Facts:
drogur | Ξ zudas | φ raleta | ρ ridras
zaplar | Ξ bratam | φ mutir | ρ rudrer
gobre | Ξ zabri | φ tikor | ρ romi
drega | Ξ pigos | φ brifer | ρ stefar
klodrobrer | Ξ drobre | φ sistes | ρ vatrul
nimil | Ξ gilimu | ρ kliken
fuflalel | Ξ stipi | φ grefol | ρ ziflar
stufi | φ roklam | ρ gogruk
drigim | Ξ grerek | φ mupo | ρ klolus
drazimin | Ξ kliken
beka | φ stufi | ρ gogruk
pliku | ρ vopos
tubrol | ρ garar
skiskun | φ buval | ρ stenam
grapliki | Ξ nevobon
brifer | Ξ bruvure | ρ stefar
rutu | ρ grapliki
gravik | Ξ vabrom | φ leder | ρ garar
vaton | Ξ roklam | ρ bratam
flevan | φ rigan | ρ grapliki
pivun | Ξ flisul | φ zolas | ρ kupin
nevobon | φ plugres | ρ zolas
dibro | Ξ stufi | φ stenam | ρ mevan
dagrakler | Ξ trisu | φ nodres | ρ brastan
tilo | Ξ plesuk | φ viser | ρ suzok
klokabam | Ξ kupin | φ pleros | ρ skovok
teklis | Ξ bunen | φ bego | ρ drobre
flibren | Ξ ridras | φ lapin | ρ bego
fital | Ξ flodror | φ vebas | ρ bemi
stenam | Ξ gesken | ρ mevan
saklur | Ξ leben | φ sotrim | ρ stedror
pleros | Ξ vilal | φ skogame | ρ skovok
sostemur | Ξ garar | φ groruk | ρ beka
brostir | ρ tasal
bruvure | Ξ skizir | φ stusta | ρ rebas
droklun | Ξ skadasi | ρ stenam
trige | Ξ grezurol | ρ zaplar
stipi | Ξ kemam | ρ bridaskon
groristol | Ξ gravik | ρ stolek
tubil | Ξ sistes | φ trutrevi | ρ bridaskon
buval | Ξ folol | φ droklun | ρ stenam
zedren | φ figro | ρ beka
tanes | Ξ saklur | φ klupun | ρ ziflar
bruvi | φ flevan | ρ grapliki
plolun | Ξ suzok | φ skizir | ρ romi
kupin | Ξ fidri
skadasi | Ξ reke | φ lista | ρ plidil
lutrer | Ξ vatrul | φ drifle | ρ bego
teda | φ skiskun | ρ stenam
vuden | Ξ tudedrin | ρ goru
bedral | Ξ bemi | ρ skadasi
groruk | ρ beka
podok | φ pigos | ρ detram
zabri | Ξ zipa | φ tanes | ρ ziflar
grolar | φ zedren | ρ beka
kleloba | Ξ drason | ρ nepligek
busugrom | φ nimil | ρ kliken
drifle | Ξ skiskun | ρ bego
kamo | Ξ nodres | φ fedem | ρ bridaskon
mutrun | Ξ bruvi | φ narosul | ρ tustun
kotem | Ξ lokul | φ treka | ρ drazimin
nubres | φ klodrobrer | ρ vatrul
grostuk | Ξ vopos | φ puflen | ρ stipi
puflen | Ξ skogame | ρ stipi
lapin | φ lutrer | ρ bego
skizir | Ξ grapliki | ρ romi
plugres | Ξ figro | φ grufur | ρ zolas
lista | Ξ rutu | φ laklak | ρ plidil
stiplufar | Ξ kogi | ρ rudrer
klopa | Ξ drazimin | φ trisu | ρ nufom
narosul | Ξ bedral | φ mebra | ρ tustun
ziflar | Ξ stolek | ρ suzok
zipa | ρ rutu
grezurol | Ξ dustom | ρ teklis
fidri | ρ dasuplol
fabro | φ plolun | ρ romi
treka | φ goru | ρ drazimin
pigos | ρ detram
stinir | Ξ govus | φ vaton | ρ bratam
vabrom | φ grezurol | ρ teklis
tustun | φ stefar | ρ rudrer
stefar | φ zaplar | ρ rudrer
tiruvo | Ξ drifle | φ fuvem | ρ bruvure
figro | φ sostemur | ρ beka
grerek | φ teda | ρ stenam
brastan | Ξ sketu
zolas | Ξ vuden | ρ kupin
rudrer | Ξ flibren
dustom | Ξ flevan | ρ dibro
tasal | Ξ pivun | ρ rebas
pagrun | φ bedral | ρ skadasi
skifiple | φ kuda | ρ nufom
poklan | Ξ tikor | φ gravik | ρ garar
rebas | Ξ pliku
grure | Ξ tilo | ρ lista
trutrevi | Ξ dagrakler | φ stipi | ρ bridaskon
romi | Ξ pagrun | φ nepligek | ρ gogruk
kogi | φ flodror | ρ gravik
stodekar | ρ bemi
skolak | Ξ drogur | ρ treka
folol | Ξ romi | ρ zolas
goru | φ gilimu | ρ drazimin
sistes | Ξ bridaskon | ρ vatrul
grakim | Ξ pleros | φ leben | ρ nepligek
mutir | φ stiplufar | ρ rudrer
zudas | Ξ plidil | ρ trutrevi
nepligek | φ zamus | ρ gogruk
pepa | Ξ funu | φ nebu | ρ treka
bego | Ξ romus | φ vopos | ρ drobre
suzok | Ξ fital
gaskenol | Ξ grufur | φ groristol | ρ stolek
gilimu | Ξ zaplar | φ govus | ρ drazimin
greskesta | φ nufom | ρ bridaskon
rete | Ξ klolus | ρ mutir
kemam | φ brostir | ρ tasal
zetre | Ξ drigim | φ goge | ρ brastan
plidil | Ξ nilim
mebra | ρ tustun
govus | Ξ grakim | ρ drazimin
plesuk | ρ klolus
braklal | Ξ kamo | φ grovos | ρ mutir
vopos | Ξ kuda | ρ drobre
nilim | Ξ soplan | ρ drigim
trisu | ρ nufom
viser | Ξ treka | φ bemi | ρ suzok
zamus | φ beka | ρ gogruk
grovos | Ξ nubres | φ butul | ρ mutir
vatrul | Ξ stinir | φ bruvure | ρ rebas
dasuplol | Ξ zedren | ρ plidil
flodror | ρ gravik
detram | φ kotem | ρ drazimin
bunen | Ξ groristol | φ kemam | ρ tasal
kliken | Ξ stevel | φ tustun | ρ rudrer
skogame | ρ skovok
skovok | Ξ drega | φ teklis | ρ drobre
stolek | Ξ poklan | φ pivun | ρ kupin
moklu | Ξ mutrun | φ saklur | ρ stedror
truruvil | φ plesuk | ρ klolus
tudedrin | φ rutu | ρ grapliki
stusta | Ξ stiplufar | φ tasal | ρ rebas
buseflus | Ξ kuflar | φ fidri | ρ dasuplol
fedem | φ tubil | ρ bridaskon
funu | Ξ mevan | φ pliku | ρ vopos
flisul | Ξ droklun | φ radrin | ρ tubil
roklam | Ξ fedem | ρ gogruk
raleta | Ξ zolas | φ kuflar | ρ ridras
kuda | Ξ grefol | φ klopa | ρ nufom
drekur | Ξ vaton | φ pepa | ρ treka
sotrim | Ξ drekur | ρ stedror
vilal | Ξ teklis | ρ tubrol
kuflar | Ξ nufom | φ bratam | ρ ridras
dririm | Ξ stedror | φ kleloba | ρ nepligek
vuvem | Ξ mebra | φ skifiple | ρ nufom
nebu | φ skolak | ρ treka
drason | Ξ plugres | φ romus | ρ dibro
bemi | Ξ brifer | φ ziflar | ρ suzok
nufom | Ξ goge | φ kamo | ρ bridaskon
rigan | φ tudedrin | ρ grapliki
stedror | φ zetre | ρ brastan
fuvem | Ξ greskesta | ρ bruvure
bratam | Ξ zamus | ρ ridras
goge | ρ brastan
butul | Ξ beka | φ rete | ρ mutir
radrin | Ξ skovok | ρ tubil
viklo | Ξ pepa | φ nilim | ρ drigim
nodres | Ξ groruk | φ stedror | ρ brastan
laklak | φ dasuplol | ρ plidil
gesken | Ξ rete | φ truruvil | ρ klolus
sketu | φ tilo | ρ suzok
leder | Ξ dipor | φ tubrol | ρ garar
tikor | Ξ buseflus | φ fabro | ρ romi
klupun | Ξ teda | φ fuflalel | ρ ziflar
bridaskon | Ξ klopa
grefol | Ξ truruvil | ρ ziflar
mupo | Ξ moklu | φ gesken | ρ klolus
reke | Ξ skifiple | φ grerek | ρ stenam
stevel | Ξ sotrim | φ zipa | ρ rutu
soplan | Ξ grostuk | φ pagrun | ρ skadasi
grufur | φ folol | ρ zolas
vebas | φ stodekar | ρ bemi
gogruk | Ξ trige
garar | Ξ mupo
romus | Ξ buval | φ dustom | ρ dibro
leben | Ξ dasuplol | φ dririm | ρ nepligek
lokul | Ξ dibro | φ podok | ρ detram
dipor | Ξ nepligek | φ grure | ρ lista

Known rows:
[ 12  -1  21 -25 -12  -7  24   7  15  29  -7 -13  17  13   3  17  24   6
   7 -17 -11  18  31  16  17  14 -10 -16  14]: vopos
[-14  -9   3 -20   1  22  15   8   5 -14  16   7 -16   8  20  -6   1 -12
   1  22  16  -3   3   5  11  -8 -10   0   8]: plesuk
[  3   5  -2  16  -3  -7 -15 -16   6 -11  -9   2   0 -11 -15   2 -11   2
  -5  -8  -2   0  -2  10  -6  -9  -3   7   3]: dipor
[ -7   1  -5  18  16  10 -11 -17  19   7  -5 -11  12 -22 -15  -5  -2  -5
  -9 -16   8  -3   0  13 -13  -2 -20   7  13]: soplan
[-10   7  -7  14   6  -4  -8  -8   7 -13  -7   8  -6  -8  11   1  -1  -7
  -6   5   9  -1   3  10 -11  -3   2   4   3]: pagrun
[-16 -11  -2   7  26  -6  -3  15  20 -12   7 -10   0   4  -7 -11 -23  -4
  -4   3 -28 -10  -7  11  17   0 -10  10 -23]: leben
[-18 -16   1  -9  25   4   7  15  22 -11  12 -12   1  10   4 -13 -21  -9
  -2   8 -28  -8  -5   9  15   1 -13   9 -20]: dririm
[ -6   5 -21  20   2 -11 -11 -15 -16 -14  13 -10   6 -20  21   2 -15  16
  -5  -8  -6  21  10 -27  -5 -14  -2 -24  16]: busugrom
[-12  11 -12  19  10 -12 -13 -10   5 -13 -13   8  -2 -14   7   0  -2  -5
  -9  -3   0   4   0   8 -13   6   5   0   2]: kogi
[ 15   0   1  16   1 -16 -17 -11  14  -6  -3   5   0  -4   4  -6  -8  12
  -9 -14  10  17  -7  10   0 -12 -12  -1 -13]: stevel
[ -3   3  -4  19   3   2 -14 -15  10  -5  -6  -4   7 -15 -16  -1 -10   4
  -9 -12  -2  -1  -2  10  -2  -7 -12   4   7]: drogur
[-13  -1   3 -15   3  18   6  -3  12 -15   6   8 -16   5  18  -3   4 -14
  -3  22  16  -7  -2   7 -12 -12  -2  12  12]: skiskun
[  4 -14 -20  12 -11  18   8 -12 -15  -3  23 -12   6   8  20   0 -19  22
  -2   9  12  19   3 -29  13 -19 -17 -22  17]: rete
[ -2  -1  21  16 -15 -10   5 -13  16 -12  -9  16  11   7   5  15  23  16
  -5 -15 -16  17  28  16  14  -8 -18  -9   9]: grezurol
[-23  -9 -11   5  28  -9   6  18  21 -15   1 -10   0   4  13 -14 -20 -13
  -3   5 -30  -4  -1  11  14  14  -6   7 -23]: zedren
[ 20   6  -7  11 -12   0  -5 -17   4 -13 -14   8  -7 -24 -18 -20 -14  18
  -5  13 -22   9   8   8 -16   2 -13  13   3]: buseflus
[-16   3  17  14 -11 -14  13 -11  22 -16 -17  22   7   7  19  17  24  10
  -4 -16 -14  23  34  17  17   3 -16 -16  12]: lapin
[-22   1 -14  15   4 -13  -6 -17  16 -16 -19   6 -20 -18  -6 -15  -5 -13
  -9   7  11  -5  -1 -13 -25 -12  14  19  13]: sketu
[-22 -11  -9 -10  26  -3  12  22  23 -13   8  -9  -3   8  17 -16 -21 -13
  -1  15 -26  -6  -2  12  15  10  -9   7 -23]: fabro

Rows:
No name comes twice in this set of rows, the named rows included.
[ 17   6  18 -17  -2  29  -6  14   3  -8  22  14   1  14  17  16  -8  -8
  33  24  16 -19  -6  16  -1 -13 -18  -5  13]  govus
[ 10  -4   4  11  -4 -10 -18 -12  12  -7   5   3  -1  -1   3  -4  -8   6
  -8  -5  13  10  -6  13   6 -14 -13   2  -6]  vaton
[-10  -4  -3  19  11  20  -6 -14  19   7   4 -10  10 -11 -12  -5   0  -5
  -6 -15  12  -4   0  11  -1  -3 -19   5  12]  nilim
[-16 -12   8  -9 -11  -3   6 -17  15  -9 -12   1 -19   1  -9 -16  -9 -11
  -8  16  14  -9  -4 -14  -5 -17   1  19  17]  viser
[-16 -11 -13  20  25 -15  -7  10  20 -15  -9  -7   4  12 -14  -4 -23 -13
   8 -10 -27 -17  -5   7  19   9 -17   5 -18]  grakim
[ 11  12  19 -18 -10 -17  21  15   0   8 -20 -10  11  13  15  19  23   7
   5 -17 -22  19  25  16  11  21  20 -18   3]  drobre
[-25 -18  21 -24  19  24  19  22  16 -14  20 -12 -16  13   2   9 -22 -11
  13  20 -24   7  -3  11  16 -11  -8  -4 -24]  skizir
[ 12  -9  10  -3  -5  -9 -13  -5  18  -6  12   6  -6   5  15  -9  -6   4
  -9   2  16  14  -7  11   8 -15 -14   1  -7]  sotrim
[  4   0  -8  19  -7  -9 -13 -14   3 -13 -11   9  -1   0 -16   5 -12  -2
  -4 -12  -3 -13  -4   5   2  -8 -12  -3  13]  stinir
[  6  -7  10  -5  -7   0  -8  -9   9  -4   7   1  -7   4   3  -4  -4   0
  -6   5  14  -1  -5   6   4 -16 -10  12   2]  sistes
[-13 -10   1   4  -8  -7  -6 -18  15 -10 -19   1 -17  -7 -17 -14 -13  -7
 -10   5  10  -5  -5 -11 -10 -18   4  20  17]  tilo
[  4 -16 -10 -18 -12  25  19  -3 -13  -1  21 -12  -2  12  20  -4 -16  17
   2  22  16  12   1 -24  16 -19 -17 -22  18]  stiplufar
[ 18   6  23 -22 -16 -16  23   4   5  19 -17  -9  15  13   2  19  26  17
   7 -18 -25  22  32  16  16  11   7 -17   8]  bego

The same things again, as new rows of numbers:
Known rows:
[ -7   1  10  -6  -2   0  -2  -4   5  -7 -17  18   1]: stevel
[ 1  6 -1 -3  1  2  0  1  1 -2 -2  0 -2]: viser
[-1  9  3 -1  0  4 -2  4  2  0 14 -6  2]: folol
[-4  8  4  1 -1  3 -1  4  0  0 17 -4  3]: pigos
[  2  10   0   5  -2   6   2   3   7  -8  13 -10   5]: bedral
[  2  -8 -11  14  -9   5   4  -5   1  -8  -7  -5   1]: bruvure
[ -9   6  -3  -4   4 -12  13  -2  -8  -3 -14   5  -3]: grostuk
[  7 -35   6  -6  25  -9  -8  23   3  -8   5 -16  13]: beka
[ -5  10   7  -3  -2  -3   5   5  -8   0  11 -12   2]: grefol
[-7  8 13 -6 -8  8 -5  2  1 -7  0  4  0]: klopa
[ -3   2  -5   3   3 -10  -1  -9  -2  -4  -1  18  -2]: vabrom
[ -3   3  -6  -1   6  -3   3  -2   3  -2 -11  12  -1]: lokul
[ -1  -6  -1   5 -10   8  -4   2  -8   1   9 -14  -2]: dasuplol
[-5  9  1 -5  1 -5  9  1 -8 -3 -3 -4 -3]: zudas
[-3  5 -1 -6  8  3 -3  8  1 12  8  4 -3]: kuflar
[-5  8  4  1 -2  3 -1  4 -1  0 17 -5  2]: pliku
[-3  1 -9  9  3 -3  8 -4  9 -7 -6 13  6]: nevobon
[-3  5  1  0  1  0  1  2  1  0  9  2  3]: grufur
[ 1  6 -1 -3  1  1 -1  1  2 -2 -3  0 -2]: klupun

Rows:
No name comes twice in this set of rows, the named rows included.
[ 11 -10  29 -10   4  -4  -4   4  12   5   9 -10  20]  roklam

Now the same things, written a new way:
Known rows:
[  2   8  -7  -2  12   2  -3   1  -3 -12   6  -4   1]: fabro
[ -1   5  10   3   6  -8 -22   1  -4  -9  10   1  23]: vabrom
[-6  7 13 -3 12  3 -9  6 -8 -9  5  8 -5]: klolus
[ -4   1  -1   7   7  -1 -15  -7  -8 -41  15   2   3]: nimil
[ -7  15   0   3  -1   2 -13   5  -6 -19  -8  -1  19]: zabri
[  3   8  -2  -7  20   2  -2   8  -8  -9   6   6 -11]: nepligek
[-11  10   1   0   3   5 -10  -5  -4 -13   3   1  11]: folol
[ -6  18   3  -2  15   5 -14   8 -10 -14   4  12   6]: stolek
[ -9  12   6  -4   8   6  -9   6 -10 -11  -6   9  -1]: kotem
[  0  15  10   3  15  -1  -9  -1  -9 -15   7  -1  22]: greskesta
[-11  11   4   2  -1   3  -7   3  -5 -14  -2  -2  12]: stodekar
[-11  -7   9   2  12   2  -6  -7 -10 -30  23   9 -25]: mutir
[ -7  15   0   2   0   4 -12   5  -6 -18 -10   0  18]: lokul
[  0  20 -19  -1  17   6  -7   4  -4 -18  11   1  11]: tikor
[-6 11 12  1 11  2 -2 -8 -7 -9 11 -1 14]: fedem
[ -5  -3   8   4  14  -2 -11   0 -13 -35  18  10 -17]: tustun
[ -8  13   8  -3   7   3  -9  13 -10 -12  -8   8   0]: detram
[ -6  10   2   2   3   2 -13  -1  -5 -18   0   0  15]: plugres
[  2  11 -14  -3  18  -1  -5   0   0 -22  -2  -1  18]: grakim

Rows:
No name comes twice in this set of rows, the named rows included.
[ -4   9  10  -2  12   0 -11   9 -10 -11   2   8  -1]  bruvi
[  2  11 -11  -2  13   2  -7   0  -4 -16   3  -1   7]  leben
[ -8  -3   1   6   5   1 -12 -12  -7 -39  19   1  -5]  rete
[ -6   5   8   0   5  -5 -23  -7  -2  -6  12   3  23]  lutrer
[-10  13   4   0   3   3 -14  -6  -6 -14  -3  -1   8]  bedral
[ -6  -2   1   8   6  -1 -13  -9  -8 -41  18   1  -3]  butul
[-13   5  12  -6   9   5  -4   0  -8  -4   8   7 -11]  rutu
[-14   9  10  -5   5   6  -2   6  -9  -5  -2   7  -8]  goru
[-17  10   6  -6   5  10  -5   0  -8  -6  -1   9  -4]  ziflar
[ -4   1   0   7   7   1 -16  -7  -7 -39  15   2   0]  trige
[ -9  -2   5   0  13   3 -11  -7 -11 -30  18  11 -17]  zaplar
[ -1   5  -1  -9  18   4   1   4  -7  -4   9   6 -17]  beka

